Below is a small trained network, with its code and all its weights. Each question gives an input and a target symbol and asks what happens when units are switched off, that is, made to give their printed mean instead of their output.

import numpy as np


def w(rows, s, z=0):
    codes = np.array(rows[::2]) - 128.0
    scale = np.full(codes.shape[1], s)
    scale[-1] = z or s
    return codes * scale


def f(y):
    return np.maximum(y, 0)


def softmax(a):
    e = np.exp(a - a.max(-1, keepdims=True))
    return e / e.sum(-1, keepdims=True)


def log_softmax(a):
    a = a - a.max(-1, keepdims=True)
    return a - np.log(np.exp(a).sum(-1, keepdims=True))


def net(x, mask):
    ids = ['γζμξψω'.index(c) for c in x.split()]
    T = len(ids)
    res = E[ids] + P[:T]
    r = res
    for j in range(3):
        rows = slice(3 * j, 3 * j + 3)
        q, k, v = (r @ M[0][rows].T for M in (Q, K, V))
        z = softmax(np.where(np.tri(T) > 0, q @ k.T / 3**0.5, -1e9)) @ v
        o = O[0][rows]
        res = res + np.where(mask[j], z, o[:, -1]) @ o[:, :-1]
    y = f(res @ A[0][:, :-1].T + A[0][:, -1])
    res = res + np.where(mask[3:7], y, B[0][:, -1]) @ B[0][:, :-1]
    return log_softmax(res[-1] @ U[:, :-1].T + U[:, -1])


Q, K, V, O, A, B = {}, {}, {}, {}, {}, {}
E = w([
[142,184,112,148,6,147,115,151,119,116,72],'γ',
[151,122,93,123,30,46,231,191,153,150,131],'ζ',
[64,214,132,137,120,120,162,124,243,97,109],'μ',
[178,128,133,164,127,53,88,112,81,164,89],'ξ',
[162,94,122,200,102,58,105,106,94,130,216],'ψ',
[152,93,171,217,85,168,199,150,102,33,33],'ω',
],0.012)
P = w([
[114,194,124,50,120,175,128,121,157,217,179],'0',
[2,169,65,87,98,141,144,115,71,178,147],'1',
[148,199,199,121,139,129,98,154,150,128,162],'2',
[36,105,95,143,121,107,114,147,105,141,120],'3',
[195,149,218,187,163,92,108,126,170,74,132],'4',
[68,43,63,205,148,59,107,122,142,88,92],'5',
[229,96,251,236,145,56,100,100,175,27,117],'6',
[53,41,21,250,180,43,98,154,168,77,64],'7',
],0.0094)
Q[0] = w([
[132,39,29,105,103,68,148,104,61,211,165],'h0',
[196,175,216,144,50,93,141,156,121,128,139],'h0',
[53,125,79,181,54,97,188,172,175,104,115],'h0',
[254,217,219,163,95,69,107,186,188,100,175],'h1',
[125,198,109,180,22,13,81,136,200,147,128],'h1',
[135,123,192,177,128,153,164,124,124,92,116],'h1',
[50,168,113,253,60,57,131,116,91,87,84],'h2',
[55,64,5,78,142,158,129,132,179,145,77],'h2',
[82,94,53,54,194,173,72,162,114,182,134],'h2',
],0.044)
K[0] = w([
[126,195,98,98,53,238,28,109,72,145,132],'h0',
[158,67,164,209,185,72,94,103,161,46,186],'h0',
[92,141,121,160,192,169,50,110,148,118,12],'h0',
[182,71,173,205,97,115,158,104,138,2,78],'h1',
[121,83,55,254,112,55,90,170,198,77,64],'h1',
[194,126,211,102,116,142,117,132,173,149,137],'h1',
[114,93,73,248,140,64,66,180,151,60,85],'h2',
[39,223,50,87,82,117,117,224,204,153,92],'h2',
[78,179,99,55,77,152,140,107,144,178,143],'h2',
],0.039)
V[0] = w([
[83,154,139,104,197,94,174,128,155,179,44],'h0',
[150,150,157,147,118,150,53,73,138,132,22],'h0',
[196,116,136,39,91,35,210,205,96,116,67],'h0',
[72,151,118,153,95,31,120,124,94,109,159],'h1',
[100,100,96,168,78,202,113,144,89,40,200],'h1',
[188,210,103,87,115,75,50,112,250,171,207],'h1',
[122,179,192,122,120,81,95,88,202,76,173],'h2',
[102,90,144,153,77,139,205,164,150,55,232],'h2',
[122,212,103,102,13,114,167,163,209,104,77],'h2',
],0.016)
O[0] = w([
[98,146,151,171,228,56,112,89,155,46,226,114],'h0',
[165,158,67,35,79,112,128,112,208,64,159,173],'h0',
[200,78,85,215,135,202,151,192,37,2,152,154],'h0',
[127,198,140,149,128,79,158,44,56,156,194,232],'h1',
[64,71,93,169,90,170,101,97,179,148,217,135],'h1',
[208,116,220,228,197,142,187,101,177,46,154,138],'h1',
[54,161,149,127,150,83,122,185,244,152,156,140],'h2',
[135,30,194,175,186,99,167,113,105,229,129,163],'h2',
[107,33,77,107,32,37,119,92,216,125,37,253],'h2',
],0.0061,0.013)
A[0] = w([
[166,120,246,111,234,197,128,178,176,172,150,40],'n0',
[26,115,34,90,81,177,44,113,88,166,137,149],'n1',
[217,168,150,59,123,201,125,136,212,40,119,90],'n2',
[46,148,45,40,169,182,62,114,26,136,125,3],'n3',
],0.012,0.0053)
B[0] = w([
[136,179,55,70,63,147,100,120,117,82,51,169],'n0',
[122,100,162,77,255,164,127,218,119,108,181,253],'n1',
[81,65,124,166,144,128,140,104,59,223,203,187],'n2',
[149,147,129,182,19,100,146,56,185,119,34,168],'n3',
],0.0069,0.024)
U = w([
[86,119,133,105,147,146,166,82,182,72,158,210],'γ',
[56,77,77,152,32,91,189,4,129,191,122,16],'ζ',
[80,159,202,156,136,90,184,3,239,103,148,112],'μ',
[116,240,138,134,84,144,169,28,141,103,97,253],'ξ',
[90,181,162,193,128,136,180,21,123,135,248,174],'ψ',
[117,100,201,229,143,172,216,28,170,41,104,113],'ω',
],0.0027,0.0033)

Each question gives the input, a string of symbols that net reads in full, and the target symbol t.
The units are the heads (3 rows each of Q, K, V and O) and the neurons (one row each of A and B). Each row of codes is followed by its name. A weight is (code - 128) times the scale printed after its matrix; where a second scale follows, it is the last column's (O, A, B and U).
mask holds one flag per unit, heads first, then neurons. A switched-off unit (its flag False) gives its mean, the last column of its rows in O or B, instead of its output. The means were averaged over made-up inputs and are rounded, as every weight is.
A unit's drop is (log p(t) with every unit on - log p(t) with that unit switched off) / (log p(t) with every unit on - log p(t) with every unit switched off).
The circuit of an input: a set's keep is (log p(t) with only the set's units on - log p(t) with every unit switched off) / (log p(t) with every unit on - log p(t) with every unit switched off). Starting from all 7 units, units are removed one at a time, each time the one whose removal leaves the highest keep (on an exact tie, the one counted first), for as long as the keep stays at least 0.8.
circuit, biggest first: the units of the circuit, biggest drop first
unit that matters most: the unit with the biggest drop
k most important neurons: the k neurons with the biggest drops, biggest first
heads that matter: for each layer, one digit per head in row order, 1 if its drop is at least 0.15 and else 0, layers parted by /
drop of u: that unit's drop, to one decimal
input ζ ξ γ ζ γ ψ, target ψ: circuit, biggest first -> (h2)
input γ ζ ω γ ψ ζ γ, target ξ: heads that matter -> 101
input ζ ζ μ γ γ ψ ζ, target ξ: circuit, biggest first -> (h2; n0; h0; h1)
input γ γ ψ ξ ξ γ ζ, target ψ: circuit, biggest first -> (h2; n2; h0)
input ω ω γ γ γ, target ζ: circuit, biggest first -> (n2; h0; n1)
input ξ γ ζ, target ψ: circuit, biggest first -> (n2; h2; h1)
input γ γ γ γ ξ ζ μ, target ψ: circuit, biggest first -> (n2; h2)
input μ ξ γ γ, target γ: circuit, biggest first -> (n1; h1; h2)
input γ γ γ ζ ζ ζ γ, target ω: heads that matter -> 100
input ψ ξ ψ ω, target ω: heads that matter -> 011
input γ ω ζ, target γ: circuit, biggest first -> (n1; h1)
input γ ζ ζ, target ω: circuit, biggest first -> (h0; h1)
input ψ μ γ ζ ζ μ, target μ: heads that matter -> 101
input γ μ ξ γ γ, target ψ: heads that matter -> 001
input ξ γ γ, target ψ: circuit, biggest first -> (n2; h2; h1)
input ξ ζ ζ ξ ω μ ζ, target γ: circuit, biggest first -> (h1; n1)
input μ ψ ζ, target ξ: unit that matters most -> n0
input γ ζ γ, target ω: heads that matter -> 110
input ζ γ ψ γ γ ξ, target ξ: 2 most important neurons -> (n3; n2)
input ω γ ψ ζ ζ μ ζ, target μ: heads that matter -> 101
input γ γ γ, target ζ: heads that matter -> 111
input γ ψ γ ψ ω, target γ: heads that matter -> 010
input γ ψ γ, target ξ: drop of h0 -> 0.6
input ξ ω γ γ γ ζ ψ, target ξ: drop of n3 -> 0.0
input γ ζ γ γ γ γ γ ψ, target ψ: drop of h1 -> 0.3
input ψ γ ζ γ ζ γ, target γ: drop of n1 -> 1.0
